In the rows, 128 means zero.
Rows lie near named flat spaces through zero. A row that begins with a name and a colon came from that space; any other row is followed by the name of its block's space that it lies nearest.
nz_nc: [145 172  99 139  97 104  99 107  86  83  94 149 112  75 116 130 117 149
  90 159]
tn_lf: [139 130 105 125 140 127 119 150 126 113 144 114 158 126 125 132 157 105
 132 135]
tn_lf: [148 141 108 117 142 122 122 187 124 105 158  92 176 131 134 142 171  94
 134 169]
pc_rf: [ 92 119 179 156 105 127 133 130 120 183 201 127  83  96  95 151 110  75
 162 118]
ll_qh: [135 143 111 156 127 124 109 142 137 147 132 128 133 144 128 100 102 130
 129 116]
[135 126 118 125 149 136 120 131 129 108 116 128 139 137 130 121 132 142
 122 137] -> pc_rf
zn_bz: [106 125 126 181  92 147 122 176 115  95 125 128 127 152 109 164 117  77
 121 116]
tt_qc: [118 120 118 128 126 129 119 134 131 120 121 132 144 114 135 110 117 132
 135 119]
dn_jf: [183 109 135 125 149 172  57 108 152 124 177  88 185 125 148 149  79  74
 110 142]
[120  99 141 128  72 126 121 133 135 144 115 107 110 111 123  91 137 176
 118 147] -> tn_lf
[130 157 106 131 103 108 113 118 104  88  84 160 124  70 139 146 131 146
  87 158] -> nz_nc
[105 108 115 135 116 142  95 129 124 109 119 133 196 117 191 131 113 130
 115 120] -> tt_qc
hd_cl: [116 129  91  80 173 142 110 132 115 144 171 105 119 129 116 163 131 144
 151  92]
hd_cl: [ 97 135 125 106 171 129  92 136  58 174 194  79 140 173  86 128 134  62
 147 111]
[116 130 163 115 115 101 137 134 164 150  84 167 115 108 137 143 137 145
 102 114] -> hd_cl
tt_qc: [121 128  97 128 128 140 101 154 115 120 125 139 150 116 113 115 112 134
 119 109]
dn_jf: [105 109  64  96 107  72  92 150 141 116 126 170  79 182 126 100 153 131
 107  94]
[103 108 171 144 134 133 127  77 126 122 118 118 172 156 234 157 107 114
 142 143] -> tt_qc
zc_gf: [ 73 237 131 180 106 195 143  80 136  76  47 121  98 171  94  44 174 142
 102 177]
[104  94 158  78 145 134 191  95 102  67 110 130 125 117 141 180 179 111
 115 160] -> ll_qh
zs_cc: [146 133  79 181  78 183 124  64 136 106 112 179 127 156 138  92  97 151
 152 186]
pc_rf: [115 129 154 139 117 124 132 121 128 153 166 127 109 111 109 146 120 108
 139 119]
[122 171 119 133 201 131 157 155 117 108 165 144 164 156 142 165 145  82
 150 133] -> tn_lf
[136 140 107 220  49 105  91 156 140 132 120  77 100 135 203 129  95 149
  64 128] -> zn_bz
[180 164 122 178  93  92  75 100  82 151 224 101  78 248   4  90 108 104
 142  95] -> nz_nc
[162 137 123 202 139 162 147 134 143 116 214 126 126 188 131  71 106 132
 143 187] -> hd_cl
[125 154  95 124  94 120 112 113 106  79  46 167 140  20 162 158 133 156
  81 171] -> nz_nc
[166  88  72  55 121 125 152  67 155 108  70 148 120  91 174 123 130 123
 164  96] -> hd_cl
[133 140 110 127 115 145 108  81 144 135 122 144 147 110 129 140 139 125
 113 133] -> zc_gf
[163  82 124 103 117 105  99 102 162 156 108 217 130  99 167 172 128  96
 194 132] -> zc_gf
[109 124 102  94  91  98 118 153 163 107 147 154 152 157 151 103 133 125
 114 141] -> dn_jf
[151 126 130 126 129 125 134 145 151 128 118 143 115  99 124 124 111 155
 125 140] -> hd_cl
[ 58 108 146 167 157 134  97 125  96 156 125 130 141 116 148 121 188 139
 101 103] -> zs_cc
[140 129 137 100 140 114 123 149 122 129 145 114 123 125 115 143 140 116
 131 111] -> zs_cc

Each name stands for a flat space through zero: a line, a plane or more. A row that begins with a name and a colon came from that space; any other row is followed by the name of the space it lies nearest, among the names in its block.
tz_sl: [163 156 105 114 112 139 146 113 139 172 129 147  95 154 149 123 124 106
 188 121]
qq_dp: [147 116 136 133 116 118  93  89 169 173 121 134 113 148 153 129 144 120
 134 139]
md_lb: [ 99  80 102 102  82 121 140 108 117 221 159 155 165 162 129  61 151  33
 105 187]
bt_cp: [140 218  51  87 126  69  98 138 135 140 112  63 159  82 109 133 156 121
 171 242]
[156 146 104 128 120 143 136 115 138 156 119 136 111 151 137 125 119 116
 171 128] -> tz_sl
[142 169 109  94 125  98 113 139 130 131 116  89 146 106 112 128 138 112
 144 190] -> bt_cp
rr_zz: [183  59 116  70  74  76 184 175 136 161 141 121  42 142 155 108 157  80
 185 103]
[168 131 154 175 177 132 142 117 141 100  55  39 129 107  95 121  99 141
 150 100] -> md_lb
rm_bc: [129 144 112 134  97 156 110 138 110 103 142 120 138 152 163 117 130  90
 126 122]
[155 146 102 131 121 135 140 114 140 168 118 147 107 148 152 122 121 134
 193 122] -> tz_sl
rr_zz: [129 108 113 136 129 132  99 106 153 112 110 128 137 111 135 133 107 139
 137 135]
[131 131 120 132 112 145 111 137 126 102 137 133 143 145 135 102 125 105
 121 115] -> rm_bc
[113 114 110 108  98 134 134 129 137 149 138 147 128 141 146 120 156 116
 108 141] -> md_lb
[110 111 150 126 130 112 113 140 107  90 137 117 151 100 124 129 128 139
  83 124] -> tz_sl

Each name stands for a flat space through zero: a line, a plane or more. A row that begins with a name and a colon came from that space; any other row is followed by the name of the space it lies nearest, among the names in its block.
hl-qt: [114 132 143 141 127 174 164 133 157  91  53  59 197 132 171 171 102 151
  78 133]
qr-pm: [125 108  96 141 126  94 146  83 128 136 142 134 146 113 157 168 111  84
 143 149]
td-bb: [164 204  31 155 174 138  37  64 168  53 103 157 122 193 167 117  60 155
 118 121]
cr-dq: [153 153 212 112 113 126 162  62 168 134 105 121  87  83 138  91 176 209
 164  14]
[130 227 111 162  74 189 154 133  44  91  80  39 124  75  61 141 245   1
 147 135] -> cr-dq
fq-lt: [120 183 177 176 156 150 124 169 139  95  81 108 102  83  84 166 131 120
 188 148]
gs-qz: [180 152 132 152 139 133 158 201  85 187 119 178 122 134 143 115 215 173
 174 137]
[125 173 161 122  89 162 123 137 139  90 109 109  91 120 128  96 139 118
 197 140] -> cr-dq
hl-qt: [104 101 111 174  92 203 219 165 177  88 139  41 163 190 197 183  60 175
  72 136]
[104 123 115 113 138 144 103  93 129 120 142  92 157 137 115 131 112 108
 109  98] -> gs-qz
hm-rp: [135 158 140 142 118 104 151 125 199 131 191 149 128  77 187 121 118 139
 164 132]
cr-dq: [ 42 144 185  73  91 123  97 184  85  96  75  84 128 142 204 114 141  79
 169 189]
hn-rh: [152 157  11 115  85 161 173 234  38  95 129  35  90 113 135  61 125 101
  94 124]
hn-rh: [166 108 118 148  73 117 152 136  56 129 124 118 130  61 159 134 113 107
 122 104]
